Look-ups in named tables: a row name and a column name give one cell, copied from the table.

nek:
|  | zar | tobaso | funipo | gik | fuzu | mir |
|---|---|---|---|---|---|---|
| basuro | 139 | 121 | 127 | 183 | 129 | 200 |
| dubed | 75 | 108 | 125 | 115 | 167 | 50 |
| pifi | 132 | 97 | 119 | 146 | 163 | 102 |
| reb | 149 | 143 | 109 | 84 | 118 | 93 |
| debal | 72 | 100 | 164 | 102 | 128 | 84 |
| levu | 135 | 146 | 202 | 118 | 141 | 174 |
| muzer | 119 | 140 | 126 | 128 | 134 | 97 |
| vurufoz | 113 | 152 | 151 | 139 | 122 | 180 |
| begi | 97 | 127 | 140 | 126 | 77 | 145 |
| seg | 100 | 136 | 130 | 129 | 131 | 68 |
| vib | 92 | 112 | 103 | 165 | 99 | 212 |
| molif | 135 | 98 | 181 | 133 | 180 | 79 |
| ginonek | 72 | 126 | 117 | 108 | 95 | 215 |
| vudufus | 105 | 169 | 123 | 83 | 85 | 162 |

gik of reb: 84
tobaso of basuro: 121
funipo of molif: 181
mir of dubed: 50
mir of vib: 212
tobaso of vudufus: 169
funipo of debal: 164
funipo of muzer: 126
gik of vib: 165
gik of basuro: 183
tobaso of muzer: 140
mir of begi: 145
tobaso of debal: 100
gik of vurufoz: 139
funipo of dubed: 125
gik of vudufus: 83
zar of molif: 135
Row with the largest fuzu: molif

natez:
	fufupi	sof	ras	dipul	risu
fede	-400	1442	5783	-797	-1642
nemiro	-408	-2152	-7989	-642	5021
nemifol	1693	-1250	4175	420	-4948

ras of fede = 5783
risu of nemifol = -4948
sof of nemiro = -2152
ras of nemiro = -7989
dipul of nemifol = 420
sof of fede = 1442
risu of fede = -1642
Which row has the largest fufupi? nemifol

budeb =
        dufen     gof     met  didazi    tadin     siz  fefamen
ponap  42.867  26.051   8.838  49.007   72.684  57.877   50.072
sanek  37.760  21.000  29.457  -0.088  -94.650  32.145   33.720
nev    -4.042  60.337  14.056  -5.637   99.790  -1.548   38.326

ponap, tadin -> 72.684
sanek, didazi -> -0.088
sanek, gof -> 21.000
nev, dufen -> -4.042
nev, gof -> 60.337
sanek, siz -> 32.145

kep:
|  | tolelu | gofa | fuzem | nevig | borepu | dudogom | zemedo |
|---|---|---|---|---|---|---|---|
| vanotu | 5.26 | 7.82 | 8.23 | 2.58 | 5.35 | 6.68 | 2.43 |
| kofup | 0.19 | -3.93 | 0.52 | -1.17 | 2.71 | -8.83 | 2.75 |
| lutaser | 9.97 | 6.52 | 3.33 | -0.85 | 5.16 | 0.13 | 2.18 |
| tig | -2.93 | 1.12 | 6.66 | 2.31 | 2.64 | 9.16 | 2.50 |
| fevuku | 6.61 | 3.65 | -0.89 | 5.05 | -0.12 | 5.38 | 2.19 |
| zav | 7.00 | -1.25 | 6.06 | 1.90 | -3.90 | 0.28 | 0.37 |
| sulo | 1.97 | 6.76 | 2.28 | -0.08 | -1.05 | 2.85 | 1.34 |
| sodo | 3.83 | -4.43 | 6.17 | 6.49 | 9.86 | 7.10 | 2.77 |
| divodib | 9.15 | -1.87 | 1.64 | 1.75 | -3.28 | 4.42 | 2.60 |

What is the nevig of tig in kep?
2.31
What is the dudogom of lutaser in kep?
0.13
What is the tolelu of vanotu in kep?
5.26
What is the gofa of lutaser in kep?
6.52
What is the tolelu of tig in kep?
-2.93
What is the fuzem of tig in kep?
6.66
What is the fuzem of sulo in kep?
2.28
What is the gofa of zav in kep?
-1.25
What is the fuzem of sodo in kep?
6.17
What is the tolelu of kofup in kep?
0.19

lago.tsv
	fipa	sodub	dileg	sote	kolopul	sudina	rugizot	refur	depav
dulane	11.0	-10.0	-9.9	-14.3	-9.7	12.7	-10.8	-40.4	-8.3
lelo	-27.3	-4.9	-4.3	-12.6	-41.1	-27.8	-5.5	-3.4	2.9
gof	14.5	-34.0	-35.6	-23.5	50.3	15.1	-30.5	-51.8	-46.3
pavi	-84.7	-43.0	-45.1	-27.4	28.5	-90.6	-35.6	34.8	-53.8
zif	-20.4	-3.8	-3.1	-12.0	-38.6	-20.2	-4.9	-9.9	3.6
ridazo	-3.3	2.3	3.3	-9.4	-46.4	-1.9	-0.1	-22.8	12.1
rusu	38.0	2.1	3.2	-9.7	-32.6	41.5	-1.0	-59.2	10.2
bokika	24.3	-20.9	-21.4	-18.8	17.9	25.7	-19.6	-54.9	-25.2
tapim	0.2	-17.3	-17.5	-17.6	-0.7	0.6	-16.2	-32.1	-18.0
kogunuf	-72.3	-19.4	-20.0	-17.9	-23.3	-76.3	-16.4	31.9	-17.6
kur	-2.1	-39.9	-41.8	-26.1	55.7	-2.8	-34.9	-38.6	-54.1
pudet	-45.4	7.1	8.4	-7.5	-75.1	-46.3	4.7	16.7	22.2
nulile	39.9	16.2	18.4	-4.4	-64.9	44.5	10.4	-56.3	32.0
pebuzuz	-25.5	-18.1	-18.7	-17.2	-2.5	-26.2	-16.7	-10.9	-19.4

sodub of kogunuf: -19.4
sote of pebuzuz: -17.2
fipa of pudet: -45.4
depav of lelo: 2.9
sodub of gof: -34.0
fipa of zif: -20.4
kolopul of pebuzuz: -2.5

rada =
	lazovi	kinu	teke	rinu	digi
gotar	74.361	54.415	40.314	11.476	42.639
lir	14.150	49.544	38.566	65.477	18.802
lusasif	11.539	47.645	39.205	66.670	18.265
pag	5.158	42.973	31.810	76.031	23.546

rinu of lir = 65.477
digi of gotar = 42.639
kinu of gotar = 54.415
lazovi of lusasif = 11.539
kinu of lir = 49.544
teke of gotar = 40.314
lazovi of lir = 14.150
digi of pag = 23.546
teke of pag = 31.810
teke of lir = 38.566
digi of lir = 18.802
teke of lusasif = 39.205
rinu of lusasif = 66.670
rinu of pag = 76.031
digi of lusasif = 18.265
kinu of pag = 42.973
lazovi of pag = 5.158
Row with the largest teke: gotar

sizut:
fields: ziluf, zife, sar, som, sida, tugora, fus
gagut: [1.076, 0.605, 1.741, 4.997, 0.957, -3.453, 1.151]
zib: [-0.682, -0.058, 6.094, 6.745, -0.410, -5.528, -1.469]
gab: [-1.760, -0.492, 6.507, 1.864, -1.142, -1.748, -2.744]
faka: [2.318, 1.032, -3.211, 0.929, 2.035, 0.545, 3.320]
bon: [0.649, 0.396, -2.236, -6.716, 0.882, 6.402, 1.271]
tif: [-2.253, -0.620, 6.102, -4.024, -1.442, 2.933, -3.291]
pagima: [-2.488, -0.682, 8.862, 1.279, -1.733, -1.674, -3.973]
zusuz: [-1.516, -0.370, 6.867, 3.739, -0.998, -3.290, -2.527]
vipevaz: [-0.282, 0.138, 5.621, 6.623, -0.125, -5.369, -0.969]
vus: [2.040, 0.945, -3.458, -1.873, 1.860, 2.768, 3.031]
kol: [2.046, 0.922, -3.033, -1.072, 1.827, 2.084, 2.964]

What is the sar of zib in sizut? 6.094
What is the sida of faka in sizut? 2.035
What is the fus of pagima in sizut? -3.973
What is the som of gab in sizut? 1.864
What is the sar of bon in sizut? -2.236
What is the sida of pagima in sizut? -1.733
What is the fus of vipevaz in sizut? -0.969
What is the sar of pagima in sizut? 8.862
What is the sida of vipevaz in sizut? -0.125
What is the fus of gagut in sizut? 1.151
What is the som of vus in sizut? -1.873
What is the sida of gagut in sizut? 0.957
What is the ziluf of bon in sizut? 0.649
What is the sida of zusuz in sizut? -0.998
What is the sida of vus in sizut? 1.860
What is the zife of zusuz in sizut? -0.370
What is the ziluf of vus in sizut? 2.040
Which row has the largest som? zib

